Below is a small trained network, with its code and all its weights. Each question gives an input and a target symbol and asks what happens when units are switched off, that is, made to give their printed mean instead of their output.

import numpy as np


def w(rows, s, z=0):
    codes = np.array(rows[::2]) - 128.0
    scale = np.full(codes.shape[1], s)
    scale[-1] = z or s
    return codes * scale


def f(y):
    return np.maximum(y, 0)


def softmax(a):
    e = np.exp(a - a.max(-1, keepdims=True))
    return e / e.sum(-1, keepdims=True)


def log_softmax(a):
    a = a - a.max(-1, keepdims=True)
    return a - np.log(np.exp(a).sum(-1, keepdims=True))


def net(x, mask):
    ids = ['ΓΛΞΠΣΨβδζτφ'.index(c) for c in x.split()]
    T = len(ids)
    res = E[ids] + P[:T]
    r = res
    for j in range(2):
        rows = slice(3 * j, 3 * j + 3)
        q, k, v = (r @ M[0][rows].T for M in (Q, K, V))
        z = softmax(np.where(np.tri(T) > 0, q @ k.T / 3**0.5, -1e9)) @ v
        o = O[0][rows]
        res = res + np.where(mask[j], z, o[:, -1]) @ o[:, :-1]
    y = f(res @ A[0][:, :-1].T + A[0][:, -1])
    res = res + np.where(mask[2:18], y, B[0][:, -1]) @ B[0][:, :-1]
    return log_softmax(res[-1] @ U[:, :-1].T + U[:, -1])


Q, K, V, O, A, B = {}, {}, {}, {}, {}, {}
E = w([
[118,48,140],'Γ',
[65,76,157],'Λ',
[210,115,96],'Ξ',
[156,167,9],'Π',
[92,154,197],'Σ',
[54,91,140],'Ψ',
[32,134,15],'β',
[227,180,111],'δ',
[132,16,169],'ζ',
[144,41,157],'τ',
[124,16,171],'φ',
],0.014)
P = w([
[135,76,188],'0',
[145,121,233],'1',
[112,85,126],'2',
[111,173,235],'3',
[146,154,94],'4',
[127,147,255],'5',
[103,137,89],'6',
[105,201,231],'7',
[130,153,89],'8',
[113,211,219],'9',
[140,155,91],'10',
[59,182,223],'11',
[129,162,85],'12',
[107,211,222],'13',
],0.0089)
Q[0] = w([
[115,135,109],'head 0',
[99,156,70],'head 0',
[146,185,156],'head 0',
[121,94,174],'head 1',
[6,200,113],'head 1',
[104,170,188],'head 1',
],0.015)
K[0] = w([
[90,134,118],'head 0',
[162,54,215],'head 0',
[123,40,71],'head 0',
[27,130,166],'head 1',
[58,93,127],'head 1',
[138,74,246],'head 1',
],0.012)
V[0] = w([
[209,105,94],'head 0',
[137,121,150],'head 0',
[157,139,238],'head 0',
[176,151,110],'head 1',
[136,126,99],'head 1',
[251,139,175],'head 1',
],0.014)
O[0] = w([
[60,190,137,94],'head 0',
[181,141,134,173],'head 0',
[180,159,126,253],'head 0',
[10,173,93,7],'head 1',
[58,38,140,68],'head 1',
[72,169,160,118],'head 1',
],0.012,0.0026)
A[0] = w([
[165,189,247,80],'neuron 0',
[133,149,26,81],'neuron 1',
[121,179,139,114],'neuron 2',
[190,96,139,214],'neuron 3',
[153,109,68,254],'neuron 4',
[114,46,221,64],'neuron 5',
[67,177,109,166],'neuron 6',
[155,167,161,114],'neuron 7',
[86,118,116,95],'neuron 8',
[169,67,190,171],'neuron 9',
[99,192,123,99],'neuron 10',
[140,126,149,58],'neuron 11',
[169,97,138,93],'neuron 12',
[116,148,148,93],'neuron 13',
[128,113,163,117],'neuron 14',
[150,204,60,106],'neuron 15',
],0.012,0.0044)
B[0] = w([
[159,102,78,231],'neuron 0',
[97,99,79,165],'neuron 1',
[154,121,159,154],'neuron 2',
[100,173,145,244],'neuron 3',
[93,97,247,198],'neuron 4',
[117,134,97,217],'neuron 5',
[97,93,149,165],'neuron 6',
[135,99,86,170],'neuron 7',
[162,147,131,136],'neuron 8',
[138,179,122,254],'neuron 9',
[156,124,103,158],'neuron 10',
[120,149,88,138],'neuron 11',
[146,123,129,185],'neuron 12',
[89,140,175,139],'neuron 13',
[110,143,1,159],'neuron 14',
[112,124,107,176],'neuron 15',
],0.0081,0.011)
U = w([
[150,129,178,186],'Γ',
[132,139,241,200],'Λ',
[85,81,81,198],'Ξ',
[79,224,140,151],'Π',
[73,150,166,254],'Σ',
[174,6,107,91],'Ψ',
[139,155,105,27],'β',
[139,172,99,156],'δ',
[156,163,148,181],'ζ',
[125,204,135,46],'τ',
[172,99,99,7],'φ',
],0.011,0.0043)

Each question gives the input, a string of symbols that net reads in full, and the target symbol t.
The units are the heads (3 rows each of Q, K, V and O) and the neurons (one row each of A and B). Each row of codes is followed by its name. A weight is (code - 128) times the scale printed after its matrix; where a second scale follows, it is the last column's (O, A, B and U).
mask holds one flag per unit, heads first, then neurons. A switched-off unit (its flag False) gives its mean, the last column of its rows in O or B, instead of its output. The means were averaged over made-up inputs and are rounded, as every weight is.
A unit's drop is (log p(t) with every unit on - log p(t) with that unit switched off) / (log p(t) with every unit on - log p(t) with every unit switched off).
The circuit of an input: a set's keep is (log p(t) with only the set's units on - log p(t) with every unit switched off) / (log p(t) with every unit on - log p(t) with every unit switched off). Starting from the 12 units with the biggest drops (on a tie, the unit counted first), units are removed one at a time, each time the one whose removal leaves the highest keep (on an exact tie, the one counted first), for as long as the keep stays at least 0.8.
circuit, biggest first: the units of the circuit, biggest drop first
most important unit: the unit with the biggest drop
k most important neurons: the k neurons with the biggest drops, biggest first
which heads matter: for each layer, one digit per head in row order, 1 if its drop is at least 0.15 and else 0, layers parted by /
drop when u is switched off: that unit's drop, to one decimal
input Π Π Π τ, target Σ: most important unit : head 0
input ζ β Σ Γ Π, target Ξ: circuit, biggest first : (head 1; neuron 1)
input Π δ Π φ φ, target Σ: which heads matter : 11
input Π τ τ, target Ξ: circuit, biggest first : (head 0; head 1)
input φ Π φ Π Π δ, target Σ: circuit, biggest first : (head 0; head 1; neuron 6)
input Π φ ζ, target Ξ: circuit, biggest first : (head 0; head 1)
input φ Ψ β Γ Σ Ψ Γ, target Λ: 3 most important neurons : (neuron 4; neuron 3; neuron 0)
input φ Π τ, target Ξ: circuit, biggest first : (head 1; head 0)
input Σ φ Ψ Ξ Σ τ φ Γ Λ, target Λ: which heads matter : 00
input δ Ξ Ψ Σ δ β Ψ δ ζ Π δ, target Π: which heads matter : 01
input Ξ τ β β Σ Λ φ δ Ψ, target Λ: which heads matter : 01
input Π δ Ξ Ξ, target Π: which heads matter : 11
input Γ φ φ β φ β ζ Σ φ Ψ φ, target Λ: 2 most important neurons : (neuron 4; neuron 3)
input δ Π Ξ, target Σ: most important unit : head 1
input β φ β Λ φ Σ Ψ φ ζ, target Λ: 4 most important neurons : (neuron 4; neuron 3; neuron 0; neuron 9)
input ζ β Ψ τ ζ Ξ Ψ ζ Γ, target Λ: 2 most important neurons : (neuron 4; neuron 0)
input Σ τ ζ φ ζ Π β, target Ψ: drop when neuron 1 is switched off : 0.1
input φ φ φ Π Ξ ζ Π Π φ, target Ξ: drop when neuron 8 is switched off : -0.1
input Π Ξ Π Σ δ ζ ζ Γ τ Π Π Γ ζ, target Ξ: drop when head 1 is switched off : 1.0
input Ξ Ξ φ, target Σ: circuit, biggest first : (head 1)
